Below is a small trained network, with its code and all its weights. Each question gives an input and a class and asks what happens when units are switched off, that is, made to give their printed mean instead of their output.

import numpy as np


def w(rows, s, z=0):
    codes = np.array(rows[::2]) - 128.0
    scale = np.full(codes.shape[1], s)
    scale[-1] = z or s
    return codes * scale


def f(y):
    return y / 2 * (1 + np.tanh(0.7978845608 * (y + 0.044715 * y**3)))


def log_softmax(a):
    a = a - a.max(-1, keepdims=True)
    return a - np.log(np.exp(a).sum(-1, keepdims=True))


def net(x, mask):
    res = np.array(x, float).reshape(1, 8) / 4 @ E
    y = f(res @ A[0][:, :-1].T + A[0][:, -1])
    res = res + np.where(mask, y, B[0][:, -1]) @ B[0][:, :-1]
    return log_softmax(res[-1] @ U[:, :-1].T + U[:, -1])


A, B = {}, {}
E = w([
[183,62,73,81],'x0',
[207,156,181,121],'x1',
[136,122,148,124],'x2',
[192,175,119,66],'x3',
[149,84,202,170],'x4',
[79,3,40,211],'x5',
[36,37,243,34],'x6',
[122,87,156,203],'x7',
],0.0062)
A[0] = w([
[178,77,109,93,170],'n1',
[179,116,125,108,149],'n2',
[142,169,53,81,119],'n3',
[97,148,75,90,121],'n4',
[151,168,126,170,216],'n5',
[133,139,105,55,176],'n6',
[114,133,209,136,125],'n7',
[137,157,106,114,190],'n8',
[135,135,175,116,94],'n9',
[117,166,163,161,213],'n10',
[202,84,97,163,185],'n11',
[9,84,110,98,181],'n12',
[109,128,136,177,122],'n13',
[97,180,150,131,254],'n14',
[71,128,106,163,79],'n15',
[109,164,80,56,148],'n16',
[126,74,55,120,166],'n17',
[131,157,135,143,161],'n18',
[107,148,152,62,79],'n19',
[74,82,115,130,168],'n20',
[189,91,138,183,74],'n21',
],0.014,0.0046)
B[0] = w([
[135,156,165,156,177],'n1',
[152,123,135,145,158],'n2',
[169,118,86,188,183],'n3',
[177,57,71,105,154],'n4',
[113,173,104,113,191],'n5',
[130,76,63,140,181],'n6',
[138,118,133,82,180],'n7',
[113,162,64,128,162],'n8',
[199,53,125,112,148],'n9',
[163,144,123,39,177],'n10',
[91,198,190,181,212],'n11',
[51,90,162,75,255],'n12',
[94,181,135,103,157],'n13',
[185,150,103,48,190],'n14',
[115,90,147,97,162],'n15',
[154,77,37,117,180],'n16',
[89,136,205,155,207],'n17',
[139,163,112,87,147],'n18',
[143,103,112,132,168],'n19',
[73,124,255,171,204],'n20',
[139,177,154,179,171],'n21',
],0.009,0.0094)
U = w([
[109,130,153,20,253],'0',
[138,186,71,112,235],'1',
[25,87,199,114,83],'2',
[136,213,188,255,109],'3',
[196,109,39,138,124],'4',
[54,68,80,26,9],'5',
[169,79,143,107,54],'6',
],0.0085,0.0045)

Each question gives the input, the list of numbers given to net, and the class t.
The units are the neurons (one row each of A and B). Each row of codes is followed by its name. A weight is (code - 128) times the scale printed after its matrix; where a second scale follows, it is the last column's (A, B and U).
mask holds one flag per neuron, in row order. A switched-off neuron (its flag False) gives its mean, the last column of its row in B, instead of its output. The means were averaged over made-up inputs and are rounded, as every weight is.
A unit's drop is (log p(t) with every unit on - log p(t) with that unit switched off) / (log p(t) with every unit on - log p(t) with every unit switched off).
The circuit of an input: a set's keep is (log p(t) with only the set's units on - log p(t) with every unit switched off) / (log p(t) with every unit on - log p(t) with every unit switched off). Starting from the 12 units with the biggest drops (on a tie, the unit counted first), units are removed one at a time, each time the one whose removal leaves the highest keep (on an exact tie, the one counted first), for as long as the keep stays at least 0.8.
units of the circuit, in order: the units of the circuit, biggest drop first
most important unit: the unit with the biggest drop
top k neurons: the k neurons with the biggest drops, biggest first
drop when u is switched off: that unit's drop, to one decimal
input [7,-5,-7,-4,2,0,4,-5], class 2: units of the circuit, in order -> n20, n17
input [0,2,-1,6,3,-4,6,8], class 6: units of the circuit, in order -> n12, n9
input [-8,3,1,2,8,-1,-4,-8], class 0: most important unit -> n10
input [4,-4,-4,-4,2,-2,-7,-6], class 4: units of the circuit, in order -> n20, n3
input [-2,4,-4,3,-6,0,0,5], class 1: units of the circuit, in order -> n12, n20
input [-7,-6,5,0,-2,-1,-4,4], class 1: units of the circuit, in order -> n20, n17
input [-7,2,7,-4,-8,6,-1,-6], class 5: units of the circuit, in order -> n11, n4, n12
input [7,0,-3,-2,-6,3,-8,-1], class 3: top 2 neurons -> n11, n17
input [-6,8,-6,7,-4,2,-8,-6], class 4: units of the circuit, in order -> n3, n16
input [-7,-8,6,-8,5,-2,-8,-7], class 0: units of the circuit, in order -> n10, n14
input [-8,-5,3,4,-1,-4,-3,2], class 1: top 2 neurons -> n12, n20
input [2,4,-7,1,2,-7,-8,-2], class 4: units of the circuit, in order -> n3, n20
input [8,-6,5,-4,-3,6,-3,6], class 2: top 2 neurons -> n12, n15
input [1,-6,3,6,-8,7,8,-4], class 2: units of the circuit, in order -> n20
input [1,-3,6,4,1,-5,8,-6], class 5: top 2 neurons -> n6, n16
input [-7,-7,-6,-4,0,8,-4,-8], class 2: top 2 neurons -> n20, n17
input [7,-7,-4,-8,-3,3,-4,-8], class 2: top 2 neurons -> n17, n20
input [-4,-5,5,-2,-4,8,-6,8], class 2: top 3 neurons -> n15, n12, n3
input [-5,6,-5,-7,0,3,2,3], class 0: top 4 neurons -> n10, n17, n11, n7
input [1,5,-4,-4,7,-2,5,3], class 0: most important unit -> n7
input [-8,2,-1,8,-2,2,-8,-5], class 4: top 2 neurons -> n3, n16
input [-6,-5,-1,0,4,-5,-4,-4], class 4: drop when n11 is switched off -> 0.2
